Each row has two labels, one from each of two sets.
[-1 -4 -2 2 -23 -2 -4 20 -24 2 5 -1 2 -6 8 8 2 0 0 0 -2 2 9 1 1 0 -3 -5 3 -3 15 7 -3 -7 9 -1 4 3 7 10 2 2 -8 -6 -5 15 10 4 -4 8 5 -11 -13 -8 -10 2 -1 9 0 0 0 -1 -9 14 -18 -7 -3 -8 3 -4 0 4 1 2 -6 -14 3 6 -14] : qm + [86]
[0 -9 -6 12 6 -3 6 -1 -29 5 -7 -4 11 -11 -4 14 -2 0 -1 3 3 -2 9 1 7 -4 -3 -12 7 -3 11 2 0 -1 7 4 7 9 15 15 2 3 16 -5 2 -1 26 9 6 10 7 -9 3 -5 -8 1 -7 5 1 -9 -3 3 -2 30 -13 -4 -2 -6 3 -5 -3 -1 -8 12 4 -13 -3 5 -3] : qm + [86]
[0 -2 -1 -2 3 3 17 5 -12 0 -10 -6 5 0 7 6 -1 4 -2 -1 2 1 -4 -3 -8 1 1 -7 1 0 -20 5 8 3 7 -1 -4 1 1 3 7 3 5 -4 -2 9 3 7 -10 4 7 1 3 -3 -1 -1 5 2 8 0 -4 -34 0 18 2 5 -1 -4 5 1 -2 -3 -3 7 -5 3 8 -10 -1] : Sb + [86]
[-2 -20 -12 7 3 -3 0 -3 -31 3 6 4 7 -4 -2 11 -4 -2 6 -2 2 -9 17 2 -4 5 -3 -9 8 2 18 -3 -3 -2 1 -4 10 5 1 16 4 -1 -7 -5 4 1 23 3 5 9 4 -17 -8 -1 -3 3 4 9 -6 -6 -8 -1 -7 28 3 -3 -4 0 3 3 -6 -4 5 19 1 -20 4 7 -8] : qm + [86]
[-4 -5 -5 3 1 2 13 0 -33 3 3 -9 5 -8 1 5 2 0 -2 0 4 -3 5 -3 3 0 -2 -13 -3 -3 10 3 0 5 26 -1 6 8 10 15 1 -1 1 -4 1 -1 25 -3 -3 -1 13 -13 -1 1 -5 0 -6 7 1 -9 -3 1 -6 33 1 -7 4 -6 5 -1 -2 -4 -2 13 17 -17 -2 2 -1] : qm + [86]
[1 -4 -6 -3 1 0 8 7 -21 8 -8 -7 3 2 1 5 11 -4 6 0 0 -1 -5 -10 11 -3 -1 -13 7 -1 -6 7 2 -6 5 -1 4 2 -3 -11 -2 1 8 -7 -2 -6 -12 7 0 16 6 -4 2 1 -3 -4 -7 5 -2 -11 -4 -34 -7 33 3 2 12 -5 6 1 -2 -5 3 16 -1 -1 1 -9 2] : Sb + [86]
[-2 -3 -2 -6 0 9 15 5 -12 0 -4 -7 3 -14 -3 3 -2 6 2 -10 -1 -3 2 2 4 -2 6 -11 9 4 1 0 -1 0 -7 -4 6 -3 -10 1 15 -8 0 -4 2 -7 -2 1 3 4 -1 9 -9 1 17 -1 -2 9 -1 -3 -5 -35 -11 20 -7 0 1 -2 5 1 -7 -8 3 28 5 -3 5 4 -10] : Sb + [86]
[-4 -5 -7 4 3 0 -9 1 -3 0 7 6 2 1 8 11 -2 2 3 1 -1 -2 5 13 3 1 -3 1 -1 4 12 1 -3 4 -5 -1 7 11 7 12 6 0 -5 -1 2 2 21 -3 11 7 -4 -10 -3 -4 8 9 2 3 7 3 4 -10 -9 -2 7 -9 -4 1 1 10 -8 0 -3 11 4 0 5 4 -9] : qm + [86]
[-2 -3 9 4 4 2 5 7 13 4 -1 -6 3 -2 -8 16 -4 1 7 0 0 -7 -29 6 0 6 -2 -12 21 1 -5 3 5 7 -7 1 8 3 6 -2 1 -1 10 1 3 -7 31 -4 9 -3 6 -9 2 -11 16 -9 -2 10 -4 -5 4 -32 -7 15 1 1 -2 -11 4 -3 -15 -8 0 29 5 12 -1 2 1] : Sb + [79]
[-2 -4 2 -3 -1 4 15 4 -29 2 -19 -10 -2 -6 0 -4 3 2 -2 -7 -6 -2 6 -6 1 1 3 -9 -6 5 -2 1 -2 5 1 -6 2 1 3 6 -5 -1 10 -2 0 -9 -5 6 1 1 4 -6 -3 5 11 0 -2 5 -3 -4 -3 -24 -2 23 10 6 1 1 3 -1 -1 -8 2 11 8 -6 -2 3 0] : Sb + [86]
[-2 -4 -6 2 9 -3 9 -3 -30 7 -10 -1 7 -5 -3 7 4 -3 -1 -4 2 -4 2 -8 -9 -3 3 -7 1 0 2 -7 -2 -1 3 -4 7 2 0 8 2 -1 4 -2 -3 0 8 -1 -5 9 17 -10 -2 4 -8 2 -1 7 -6 -9 -8 12 -3 30 6 1 6 -4 3 0 -7 -2 2 10 -8 -17 0 3 3] : qm + [86]
[-20 -2 -2 6 4 0 6 0 -25 3 -5 -8 8 6 -1 19 1 -1 16 0 1 -4 7 1 1 0 -2 -6 13 -2 5 -1 -1 5 9 0 0 6 19 20 1 0 -3 -2 0 6 24 -6 0 8 10 -9 -3 -4 -12 0 2 11 6 -9 20 -10 -2 27 -2 1 7 -6 3 4 -9 4 3 -4 -6 -6 1 3 -9] : qm + [86]
[-7 -3 -11 2 2 7 5 3 -5 5 -1 -4 6 -14 3 5 -2 2 -4 4 3 -2 0 3 0 5 -1 -3 12 -1 -12 7 12 6 4 0 2 -8 -1 1 2 -7 3 -7 4 -7 -5 8 0 14 0 -1 -9 7 1 4 -7 7 5 -4 -2 -36 -8 6 0 4 -7 6 5 8 -4 -2 -9 3 -6 2 3 0 -3] : pf + [86]
[-3 -6 -3 5 -3 3 0 3 -9 -3 2 3 1 -11 -2 18 1 -1 5 -2 7 -4 1 7 4 1 -5 -3 2 -3 10 -5 -8 4 4 8 3 1 15 19 1 -1 3 -7 -1 7 29 3 2 11 5 -8 -2 -5 -4 -2 -3 10 4 -1 5 -23 -3 20 1 -5 2 -9 16 4 -5 -1 -1 14 0 -2 3 3 -4] : qm + [86]
[-2 -30 -2 7 -2 0 3 7 -21 -4 2 -9 6 -2 2 12 0 -1 0 4 12 -6 8 5 -3 -6 -1 -7 10 0 10 0 -1 3 -1 0 5 5 3 14 2 3 -2 -1 12 -3 28 -1 4 4 2 -11 -3 -7 0 -2 -2 6 -3 -5 -2 -10 -2 17 7 -1 4 -2 4 0 -6 8 6 13 -7 -2 4 5 -4] : qm + [86]
[3 -7 4 -2 1 -6 16 3 -20 0 0 -7 5 -13 -4 10 -1 3 0 -7 0 12 8 -5 2 -2 -1 -7 5 -2 -4 7 -6 0 3 -7 1 -3 -3 4 2 3 8 8 0 -6 4 9 0 0 5 -6 -6 -1 8 -2 -4 6 -5 -2 -1 -31 -17 33 11 -2 6 -7 6 5 -4 -2 6 20 9 -8 3 -6 -2] : Sb + [86]
[0 -5 -2 0 3 -1 5 -40 -21 -2 -1 1 2 0 1 12 1 0 0 1 -1 -2 6 -6 9 1 -11 -6 2 -4 0 0 1 0 2 -2 1 3 6 7 1 4 -3 -3 -1 2 7 2 -5 1 3 1 -2 -1 -8 4 2 9 0 -3 1 -12 1 11 2 2 6 -5 2 1 3 4 4 -1 1 4 2 4 0] : qm + [86]
[8 4 0 -7 2 0 1 2 -5 1 -4 -3 4 -2 11 10 0 0 -3 -3 -1 0 -2 6 -1 3 3 -2 -1 6 -2 2 3 0 -4 -1 2 -5 -8 0 8 2 -1 -8 -10 2 1 5 1 -3 -2 2 -2 -1 12 -5 -3 4 2 0 0 -40 6 3 3 -3 5 -1 3 0 -2 0 6 6 5 5 4 1 -2] : Sb + [86]
[3 -3 6 1 0 4 7 7 2 -3 -4 -7 7 -12 11 7 3 8 6 -11 -1 -4 3 0 4 2 0 -13 12 1 10 6 -5 6 -8 0 7 -10 0 4 7 -7 0 -4 -2 -6 9 4 12 -1 -3 -4 -6 -5 39 -4 -5 3 -16 -4 8 -48 -9 18 4 -3 1 -6 -2 5 -7 -16 5 35 12 5 12 0 -10] : Sb + [86]
[1 -5 -6 3 1 1 13 8 -13 -1 -10 -5 -1 -4 1 14 6 1 3 0 0 -4 -4 -2 1 -4 -7 -15 10 3 2 -6 5 4 2 0 5 1 6 1 3 -2 8 -3 -7 -8 15 8 6 5 8 -6 1 -7 4 -5 -6 6 -3 -5 1 -27 -9 34 3 8 4 -5 11 2 -4 -5 6 31 1 2 5 0 1] : Sb + [86]
[-3 0 -9 7 -6 5 2 -5 -8 -2 -1 8 4 -4 1 9 8 -1 5 3 7 -5 -3 1 -1 0 1 -5 2 3 17 1 0 2 -2 -2 6 8 6 9 2 -3 -2 -6 4 -2 8 3 8 8 5 -11 -3 5 14 0 0 1 -2 -2 1 -5 -1 17 3 -9 5 1 3 -1 -2 -5 1 11 2 -9 1 4 -7] : qm + [86]
[0 -7 -6 11 3 1 12 5 -16 13 1 -6 2 -4 5 8 1 7 1 1 1 -1 -11 -14 7 0 2 -6 2 3 -7 5 2 -1 4 -1 2 -5 -9 -4 4 -2 8 -9 -1 -3 -11 7 -3 11 6 -1 4 1 -2 -4 0 2 1 -1 -6 -32 -4 21 3 3 4 -6 2 1 -2 1 5 11 -1 1 2 1 -1] : Sb + [86]
[8 -4 -3 2 6 2 11 1 -22 1 -6 -7 7 -8 8 10 -1 -12 1 -2 -2 -4 6 -5 4 -5 -3 -4 4 3 -3 2 0 -1 -4 -1 8 -1 -6 3 3 3 -2 -5 -7 1 -9 1 1 5 7 -2 -9 0 8 3 -2 6 1 0 -4 -45 -7 17 2 0 2 -6 0 -1 -8 -2 3 10 6 -4 4 0 0] : Sb + [86]
[1 -13 -2 6 1 5 11 -3 -22 1 0 -9 6 -4 -3 15 -2 -5 2 3 2 0 5 4 3 -1 -2 -48 4 -2 25 1 -2 7 -2 -4 0 2 7 19 1 -2 0 -7 -1 2 30 -2 -2 -1 14 -8 -8 0 -5 -4 -2 9 1 -9 -13 0 -5 36 5 0 3 7 0 0 -7 3 5 14 4 -12 -2 5 3] : qm + [86]
[-5 -1 -7 4 3 5 0 2 -16 3 0 -4 9 -1 1 12 1 3 4 0 1 1 2 4 4 2 -1 -1 8 -3 6 -1 0 4 12 -2 4 4 20 12 3 -1 0 2 4 5 29 20 4 21 9 0 -6 -5 -16 -1 -1 6 1 -8 -3 2 -6 21 5 -1 6 -7 6 2 -6 3 3 5 -3 -5 4 4 -3] : qm + [86]
[-2 -12 -4 4 1 -7 5 -4 -35 -8 3 -4 10 -4 5 15 0 1 1 0 4 2 8 -11 1 -2 -5 -9 6 -1 9 0 -2 5 2 -3 -1 6 2 26 0 8 -1 -10 -14 2 22 -6 -4 5 1 1 1 -5 -14 -5 0 10 3 -8 -4 6 -6 22 7 8 3 -7 4 1 -6 10 0 -4 -1 -11 -1 8 -2] : qm + [86]
[5 2 -4 5 2 2 3 1 -30 5 5 0 1 -2 9 5 2 6 -3 2 3 -1 5 -2 1 3 4 -9 -4 3 -1 1 0 2 8 -2 2 0 -5 8 4 5 -6 -1 -5 -2 2 0 -5 8 4 -8 -4 -2 -9 1 4 2 1 0 -5 6 -2 15 -4 1 7 -5 -1 -1 2 2 4 -3 4 -15 -2 3 1] : qm + [86]
[1 -5 -6 5 -4 -3 6 0 -27 3 2 -5 5 -11 5 9 0 -2 0 3 -1 -2 10 1 4 3 -2 -11 4 7 12 2 -5 2 0 0 3 4 -6 13 2 10 -3 -9 -1 -1 11 -1 -2 -2 6 -11 5 -5 1 -1 -6 1 -11 -1 -3 2 3 17 14 -2 -1 -3 1 -1 -7 1 1 1 2 1 4 3 -10] : qm + [86]
[-3 -5 4 3 2 4 1 6 -15 -4 4 -2 8 -1 2 -2 2 0 1 0 -7 -1 6 -5 -2 0 9 -1 6 4 -6 4 0 -2 1 -6 3 -5 -1 7 5 -3 -8 -1 2 -4 -1 12 4 8 -2 -5 -1 0 -2 2 -3 7 2 -2 -2 -26 -9 11 3 7 -1 -3 4 1 -5 7 0 1 -3 -2 1 4 0] : pf + [86]
[8 -6 5 1 0 -3 -2 8 -18 9 0 -6 3 -3 -2 13 -4 1 3 3 -2 -5 3 -4 3 -3 1 -14 18 6 -6 11 3 19 1 3 0 3 -2 -7 2 -2 4 -2 -1 0 6 6 3 8 15 -1 -5 0 5 -3 -2 14 -19 1 -3 -47 2 21 -1 11 8 -10 2 5 -12 -7 0 11 4 5 -1 2 -1] : Sb + [86]
[5 -3 0 -3 0 -3 -1 10 -11 0 3 -7 7 -2 3 6 3 0 -3 2 -2 6 9 -2 8 1 -3 -6 10 3 -14 1 15 1 5 5 1 -1 1 -1 5 -4 -6 -4 -16 0 -6 10 -11 11 3 1 3 -2 1 1 1 8 1 0 0 -48 -6 3 5 8 5 -6 6 8 -4 -2 4 3 -7 20 8 6 -3] : Sb + [86]
[-16 -8 5 2 2 9 15 -1 -41 2 12 -5 4 -4 4 17 -1 0 10 2 1 3 10 1 3 -2 -1 -6 -48 1 2 -2 2 9 4 2 0 5 3 18 8 2 3 12 -13 0 29 -2 -4 7 14 -10 0 -7 -4 1 1 9 -1 -12 2 -13 2 27 2 6 7 -4 7 0 -7 5 5 6 1 -8 -1 6 -4] : qm + [86]
[1 -8 -6 8 9 -2 9 0 -24 8 5 -12 5 -2 -5 18 2 -8 0 -3 -2 -8 4 0 -1 -6 -1 -5 13 -3 2 1 5 3 12 -8 12 5 8 20 -2 6 1 -3 0 3 32 -1 -8 9 18 -2 48 -2 -20 -7 -2 11 5 -13 -7 7 4 30 -1 -2 4 -6 -4 -1 -6 3 1 11 4 -18 -1 7 -3] : qm + [86]
[0 2 6 -3 1 5 12 5 -18 1 -4 -2 4 -1 4 12 2 -1 -1 -9 -2 0 3 1 -4 11 4 -6 3 4 -3 2 0 3 -1 -2 1 0 4 13 4 4 2 -34 3 -4 2 0 3 13 8 -1 -7 -3 5 4 -1 15 4 -2 -9 -48 -3 20 -2 10 -2 -9 4 9 -5 -2 0 10 0 -2 1 5 -6] : Sb + [86]

Each row has two labels, one from each of two sets.
[2 -2 0 9 -4 3 -1 8 1 2 -6 1 2 0 2 -1 -1 -4 1 -2 1 4 -10 6 -5 8 0 1 1 6 1 0 5 2 1 1 0 2 0 -1 2 0 -2 10 1 3 -2 -2 -2 5 5 2 -1 -1 2 0 0 -1 15 -1 0 -3 -1 -2 -5 2 7 3 2 3 -1 0 1 4 -2 0 1 2 0] : Tg + gq
[2 0 2 3 2 0 5 4 0 -2 -2 7 10 0 -1 -1 -4 5 1 -1 1 0 -3 11 -2 4 1 3 1 7 1 1 6 3 2 1 4 4 -2 -1 -2 1 1 -3 -2 5 0 2 0 7 4 -2 0 1 2 1 3 1 19 0 -1 -3 -4 1 -4 1 -2 0 -1 3 -3 0 0 -9 3 -4 1 1 -1] : cl + Lm
[5 1 -1 12 -13 -1 5 12 4 -3 -3 4 -6 0 0 0 -7 -1 0 -1 2 5 -11 9 -3 6 -1 1 1 7 1 0 3 -1 2 1 -1 3 2 4 9 0 -1 4 1 0 -3 -6 -3 9 1 1 -2 -1 9 2 2 2 3 0 -1 -1 0 -1 -4 -2 0 3 -1 0 -1 -3 -1 3 -2 -4 0 3 -1] : gd + gq
[2 -2 2 1 0 -2 6 5 -1 1 -9 7 7 1 -1 -6 -4 1 -1 -1 3 6 -4 11 1 4 0 2 3 15 0 -3 5 -1 0 1 5 -11 -6 -1 -1 3 -3 -9 -3 -2 -3 1 -3 11 5 0 -2 -1 8 2 4 4 15 -2 -1 -4 -23 0 -1 2 13 7 2 9 -3 0 -1 -6 1 -2 -2 -2 0] : cl + gf
[4 -2 -1 17 -13 3 10 14 10 3 3 8 -1 -2 -3 0 -3 0 0 -3 1 1 -10 4 -5 -3 0 -1 1 -3 2 0 5 2 0 1 -3 12 0 0 10 -4 -3 16 1 5 -2 -8 -2 5 -1 1 -2 -1 12 -1 3 0 -10 1 0 -1 10 -2 -3 -2 -9 -3 0 -1 0 -5 -1 13 -5 0 -3 2 0] : mn + gq
